Here is a tiny trained network, its code and every weight. The questions are about switching its units off for an input and a target symbol, where a switched-off unit gives its printed mean instead of its output.

import numpy as np


def w(rows, s, z=0):
    codes = np.array(rows[::2]) - 128.0
    scale = np.full(codes.shape[1], s)
    scale[-1] = z or s
    return codes * scale


def f(y):
    return np.maximum(y, 0)


def softmax(a):
    e = np.exp(a - a.max(-1, keepdims=True))
    return e / e.sum(-1, keepdims=True)


def log_softmax(a):
    a = a - a.max(-1, keepdims=True)
    return a - np.log(np.exp(a).sum(-1, keepdims=True))


def net(x, mask):
    ids = ['ΘΛΨαμπφω'.index(c) for c in x.split()]
    T = len(ids)
    res = E[ids] + P[:T]
    r = res
    for j in range(3):
        rows = slice(3 * j, 3 * j + 3)
        q, k, v = (r @ M[0][rows].T for M in (Q, K, V))
        z = softmax(np.where(np.tri(T) > 0, q @ k.T / 3**0.5, -1e9)) @ v
        o = O[0][rows]
        res = res + np.where(mask[j], z, o[:, -1]) @ o[:, :-1]
    y = f(res @ A[0][:, :-1].T + A[0][:, -1])
    res = res + np.where(mask[3:27], y, B[0][:, -1]) @ B[0][:, :-1]
    return log_softmax(res[-1] @ U[:, :-1].T + U[:, -1])


Q, K, V, O, A, B = {}, {}, {}, {}, {}, {}
E = w([
[42,112,127,98],'Θ',
[201,237,90,42],'Λ',
[89,102,135,54],'Ψ',
[112,81,99,57],'α',
[164,86,105,25],'μ',
[201,187,254,101],'π',
[67,38,187,136],'φ',
[216,173,68,247],'ω',
],0.0097)
P = w([
[135,79,101,37],'0',
[128,99,104,40],'1',
[254,70,166,87],'2',
[83,135,119,69],'3',
[236,95,176,124],'4',
[48,166,133,94],'5',
[223,114,195,156],'6',
[43,204,132,94],'7',
[197,130,210,194],'8',
[37,219,117,82],'9',
[198,115,211,205],'10',
],0.0075)
Q[0] = w([
[148,116,11,244],'h1',
[103,116,205,82],'h1',
[204,188,115,223],'h1',
[108,211,46,120],'h2',
[100,170,75,25],'h2',
[182,115,120,225],'h2',
[14,135,24,130],'h3',
[175,126,179,171],'h3',
[87,190,48,149],'h3',
],0.011)
K[0] = w([
[175,22,104,101],'h1',
[112,200,126,167],'h1',
[63,51,110,64],'h1',
[157,181,76,133],'h2',
[152,247,149,156],'h2',
[116,22,52,87],'h2',
[185,142,72,11],'h3',
[125,80,156,206],'h3',
[122,94,85,58],'h3',
],0.015)
V[0] = w([
[210,246,142,128],'h1',
[115,110,185,76],'h1',
[164,66,148,255],'h1',
[92,79,35,126],'h2',
[133,210,191,171],'h2',
[114,123,210,151],'h2',
[141,12,125,182],'h3',
[60,38,239,129],'h3',
[222,187,181,136],'h3',
],0.0084)
O[0] = w([
[122,210,126,120,194],'h1',
[114,83,208,27,194],'h1',
[184,129,147,204,1],'h1',
[112,98,25,105,85],'h2',
[91,141,213,206,87],'h2',
[143,58,216,160,125],'h2',
[196,20,102,165,119],'h3',
[88,2,164,126,155],'h3',
[187,206,196,115,174],'h3',
],0.0077,0.0052)
A[0] = w([
[3,160,141,103,74],'n1',
[14,107,9,194,110],'n2',
[150,152,120,116,200],'n3',
[79,153,55,177,235],'n4',
[163,98,245,106,90],'n5',
[95,143,58,83,208],'n6',
[111,168,58,81,167],'n7',
[75,95,184,36,144],'n8',
[109,141,134,162,247],'n9',
[203,111,139,132,146],'n10',
[116,184,138,146,156],'n11',
[113,88,165,81,135],'n12',
[118,130,140,2,125],'n13',
[156,167,105,81,131],'n14',
[96,25,150,106,159],'n15',
[143,120,164,153,127],'n16',
[19,58,114,154,60],'n17',
[195,116,111,103,183],'n18',
[151,172,116,57,177],'n19',
[108,90,193,140,173],'n20',
[152,144,95,143,226],'n21',
[149,39,74,94,175],'n22',
[51,125,147,205,255],'n23',
[43,163,73,96,165],'n24',
],0.0084,0.0064)
B[0] = w([
[130,227,108,176,171],'n1',
[254,176,92,191,142],'n2',
[135,100,180,142,176],'n3',
[209,124,137,168,151],'n4',
[159,165,93,111,200],'n5',
[121,94,117,207,195],'n6',
[113,99,121,194,187],'n7',
[87,170,82,101,242],'n8',
[159,100,174,112,163],'n9',
[140,177,102,124,158],'n10',
[140,97,138,136,166],'n11',
[100,155,117,86,190],'n12',
[75,132,128,141,246],'n13',
[118,111,140,129,178],'n14',
[157,115,76,87,203],'n15',
[151,135,78,139,143],'n16',
[188,186,57,125,152],'n17',
[129,81,182,116,178],'n18',
[86,114,170,152,220],'n19',
[161,149,144,83,179],'n20',
[142,74,193,147,157],'n21',
[134,77,100,152,203],'n22',
[164,108,193,90,159],'n23',
[157,142,149,194,184],'n24',
],0.009,0.013)
U = w([
[206,207,54,160,21],'Θ',
[84,167,142,197,76],'Λ',
[100,147,82,136,76],'Ψ',
[141,102,106,155,121],'α',
[59,28,184,104,144],'μ',
[121,190,166,63,161],'π',
[203,106,103,63,109],'φ',
[254,83,189,183,252],'ω',
],0.0075,0.0035)

Each question gives the input, a string of symbols that net reads in full, and the target symbol t.
The units are the heads (3 rows each of Q, K, V and O) and the neurons (one row each of A and B). Each row of codes is followed by its name. A weight is (code - 128) times the scale printed after its matrix; where a second scale follows, it is the last column's (O, A, B and U).
mask holds one flag per unit, heads first, then neurons. A switched-off unit (its flag False) gives its mean, the last column of its rows in O or B, instead of its output. The means were averaged over made-up inputs and are rounded, as every weight is.
A unit's drop is (log p(t) with every unit on - log p(t) with that unit switched off) / (log p(t) with every unit on - log p(t) with every unit switched off).
The circuit of an input: a set's keep is (log p(t) with only the set's units on - log p(t) with every unit switched off) / (log p(t) with every unit on - log p(t) with every unit switched off). Starting from the 12 units with the biggest drops (on a tie, the unit counted first), units are removed one at a time, each time the one whose removal leaves the highest keep (on an exact tie, the one counted first), for as long as the keep stays at least 0.8.
units of the circuit, in order: the units of the circuit, biggest drop first
most important unit: the unit with the biggest drop
top k neurons: the k neurons with the biggest drops, biggest first
heads that matter: for each layer, one digit per head in row order, 1 if its drop is at least 0.15 and else 0, layers parted by /
drop when u is switched off: that unit's drop, to one decimal
input Ψ μ μ Θ, target Θ: units of the circuit, in order	n2; h3; h2; n1
input ω μ α, target ω: units of the circuit, in order	h1; n8
input Θ ω Λ Θ μ α α Θ, target Λ: heads that matter	001
input π φ α ω Θ, target ω: units of the circuit, in order	h1; n8
input μ α φ Ψ Λ π Ψ, target π: heads that matter	100
input Λ Λ Θ Ψ, target Λ: heads that matter	000
input μ μ π μ α μ μ μ α, target μ: most important unit	h2
input ω Λ μ φ φ π φ μ Ψ, target φ: heads that matter	001
input π Θ Θ Ψ μ Ψ α φ Θ, target φ: heads that matter	101
input μ π π α ω α, target ω: heads that matter	100
input π α Λ Θ μ μ, target Λ: heads that matter	101
input φ ω μ, target ω: units of the circuit, in order	h1; n8
input π φ Ψ φ Θ π μ α φ φ, target π: heads that matter	010
input π Ψ Ψ π π Θ Θ, target π: heads that matter	000
input μ φ Θ φ μ, target φ: heads that matter	101
input Θ ω Θ α π, target π: heads that matter	001
input ω Λ Θ μ φ π φ, target φ: heads that matter	001
input μ Ψ Λ α Ψ Θ μ μ π α, target π: heads that matter	010
input φ μ α α, target α: heads that matter	011
input Ψ φ α, target φ: top 2 neurons	n15; n17
input π Θ Ψ μ α, target μ: top neuron	n1
input Λ ω Θ φ φ Θ, target ω: top 2 neurons	n4; n8
input Λ μ α φ α α π Θ μ φ Θ, target φ: top neuron	n19
input μ φ π μ μ μ Θ μ μ, target μ: top 2 neurons	n1; n17
input φ Λ φ φ φ Θ Ψ, target φ: drop when h3 is switched off	0.8
input Ψ Λ Λ ω π μ Ψ Λ μ φ, target Λ: drop when h1 is switched off	0.5
input μ Θ Θ φ φ α α, target φ: drop when h1 is switched off	0.2
